Here is a tiny trained network, its code and every weight. The questions are about switching its units off for an input and a target symbol, where a switched-off unit gives its printed mean instead of its output.

import numpy as np


def w(rows, s, z=0):
    codes = np.array(rows[::2]) - 128.0
    scale = np.full(codes.shape[1], s)
    scale[-1] = z or s
    return codes * scale


def f(y):
    return y / 2 * (1 + np.tanh(0.7978845608 * (y + 0.044715 * y**3)))


def softmax(a):
    e = np.exp(a - a.max(-1, keepdims=True))
    return e / e.sum(-1, keepdims=True)


def log_softmax(a):
    a = a - a.max(-1, keepdims=True)
    return a - np.log(np.exp(a).sum(-1, keepdims=True))


def net(x, mask):
    ids = ['ΠΣΦΩαβζλμτ'.index(c) for c in x.split()]
    T = len(ids)
    res = E[ids] + P[:T]
    q, k, v = (res @ M[0].T for M in (Q, K, V))
    z = softmax(np.where(np.tri(T) > 0, q @ k.T / 3**0.5, -1e9)) @ v
    res = res + np.where(mask[0], z, O[0][:, -1]) @ O[0][:, :-1]
    y = f(res @ A[0][:, :-1].T + A[0][:, -1])
    res = res + np.where(mask[1:25], y, B[0][:, -1]) @ B[0][:, :-1]
    return log_softmax(res[-1] @ U[:, :-1].T + U[:, -1])


Q, K, V, O, A, B = {}, {}, {}, {}, {}, {}
E = w([
[134,114,104],'Π',
[152,87,102],'Σ',
[153,108,136],'Φ',
[135,70,53],'Ω',
[147,138,175],'α',
[150,134,172],'β',
[125,143,148],'ζ',
[113,92,69],'λ',
[237,124,254],'μ',
[145,168,231],'τ',
],0.017)
P = w([
[107,104,158],'0',
[166,177,130],'1',
[98,85,167],'2',
[191,16,50],'3',
[230,251,98],'4',
[205,153,207],'5',
[236,22,13],'6',
],0.011)
Q[0] = w([
[173,190,85],'H1',
[1,128,111],'H1',
[227,98,116],'H1',
],0.021)
K[0] = w([
[149,135,13],'H1',
[95,3,180],'H1',
[144,214,78],'H1',
],0.016)
V[0] = w([
[221,8,119],'H1',
[71,119,31],'H1',
[157,131,208],'H1',
],0.017)
O[0] = w([
[222,137,111,211],'H1',
[95,200,48,11],'H1',
[126,6,137,193],'H1',
],0.014,0.011)
A[0] = w([
[114,144,108,138],'N1',
[117,109,109,118],'N2',
[141,249,139,143],'N3',
[149,137,133,103],'N4',
[90,154,66,113],'N5',
[137,132,106,170],'N6',
[101,89,174,51],'N7',
[124,142,132,113],'N8',
[130,110,200,179],'N9',
[139,177,185,54],'N10',
[99,173,127,136],'N11',
[147,161,77,62],'N12',
[163,164,140,110],'N13',
[117,129,113,172],'N14',
[101,90,89,182],'N15',
[108,98,141,92],'N16',
[97,81,140,47],'N17',
[111,113,117,116],'N18',
[153,149,78,150],'N19',
[101,142,89,187],'N20',
[85,83,67,192],'N21',
[89,128,120,247],'N22',
[125,124,153,128],'N23',
[124,179,199,91],'N24',
],0.017,0.015)
B[0] = w([
[142,165,120,129],'N1',
[138,135,130,131],'N2',
[101,68,148,153],'N3',
[121,135,116,138],'N4',
[104,155,109,133],'N5',
[133,143,161,150],'N6',
[134,167,126,200],'N7',
[139,131,129,124],'N8',
[91,132,86,252],'N9',
[111,178,103,129],'N10',
[184,142,99,130],'N11',
[104,137,80,140],'N12',
[112,123,98,149],'N13',
[131,142,176,133],'N14',
[115,143,143,154],'N15',
[125,154,113,166],'N16',
[131,175,114,178],'N17',
[131,138,127,127],'N18',
[135,163,141,165],'N19',
[167,169,192,135],'N20',
[106,137,139,147],'N21',
[108,127,247,138],'N22',
[124,130,112,155],'N23',
[133,133,78,131],'N24',
],0.014,0.029)
U = w([
[168,121,211,129],'Π',
[245,144,150,155],'Σ',
[165,27,152,200],'Φ',
[173,172,134,5],'Ω',
[126,116,139,201],'α',
[135,113,138,131],'β',
[108,96,181,219],'ζ',
[155,157,172,141],'λ',
[163,124,76,52],'μ',
[118,146,126,20],'τ',
],0.011,0.0035)

Each question gives the input, a string of symbols that net reads in full, and the target symbol t.
The units are the heads (3 rows each of Q, K, V and O) and the neurons (one row each of A and B). Each row of codes is followed by its name. A weight is (code - 128) times the scale printed after its matrix; where a second scale follows, it is the last column's (O, A, B and U).
mask holds one flag per unit, heads first, then neurons. A switched-off unit (its flag False) gives its mean, the last column of its rows in O or B, instead of its output. The means were averaged over made-up inputs and are rounded, as every weight is.
A unit's drop is (log p(t) with every unit on - log p(t) with that unit switched off) / (log p(t) with every unit on - log p(t) with every unit switched off).
The circuit of an input: a set's keep is (log p(t) with only the set's units on - log p(t) with every unit switched off) / (log p(t) with every unit on - log p(t) with every unit switched off). Starting from the 12 units with the biggest drops (on a tie, the unit counted first), units are removed one at a time, each time the one whose removal leaves the highest keep (on an exact tie, the one counted first), for as long as the keep stays at least 0.8.
circuit, biggest first: the units of the circuit, biggest drop first
unit that matters most: the unit with the biggest drop
k most important neurons: the k neurons with the biggest drops, biggest first
drop when u is switched off: that unit's drop, to one decimal
input Σ ζ Φ Σ Σ Π α, target Σ: circuit, biggest first -> H1, N9
input μ Σ Σ Σ Φ Π, target Φ: unit that matters most -> N17
input μ τ β, target τ: circuit, biggest first -> N9, H1, N7, N17
input Σ Φ Φ Π, target Φ: circuit, biggest first -> N7, N17
input Π Σ μ β Φ Φ μ, target Φ: circuit, biggest first -> N17, N7
input Σ Σ ζ Σ Φ, target Φ: 2 most important neurons -> N7, N17
input Φ ζ Σ Φ τ Φ, target τ: circuit, biggest first -> H1, N9, N17, N7
input Ω Σ ζ Φ, target Σ: circuit, biggest first -> H1, N9
input Φ μ Φ ζ, target μ: 4 most important neurons -> N9, N17, N7, N16
input Φ Σ Π β τ, target τ: circuit, biggest first -> H1, N9, N7, N17
input μ Φ μ ζ, target Φ: 3 most important neurons -> N7, N17, N19
input Ω Σ ζ, target ζ: circuit, biggest first -> H1, N22, N17
input Φ Φ α Φ μ Σ τ, target μ: 3 most important neurons -> N9, N17, N7
input Φ Σ τ, target τ: most important neuron -> N9
input Φ Φ Π Σ Ω μ ζ, target Ω: 3 most important neurons -> N12, N20, N19
input μ Ω Π, target μ: 4 most important neurons -> N9, N17, N7, N16
input Σ λ Φ Σ μ Φ Φ, target μ: 2 most important neurons -> N9, N17
input Σ Ω β λ μ α, target μ: 3 most important neurons -> N9, N7, N17
input μ Φ Φ Σ Π, target Π: 2 most important neurons -> N9, N3
input τ Σ Π ζ, target Σ: unit that matters most -> H1
input Σ τ Φ, target τ: 2 most important neurons -> N9, N17
input ζ ζ Σ, target ζ: drop when N22 is switched off -> 0.4
input Φ μ Π, target μ: drop when N3 is switched off -> 0.1
input ζ μ ζ λ Π Σ ζ, target Π: drop when N22 is switched off -> 0.2
input Π λ Σ Σ, target λ: drop when N7 is switched off -> 0.0
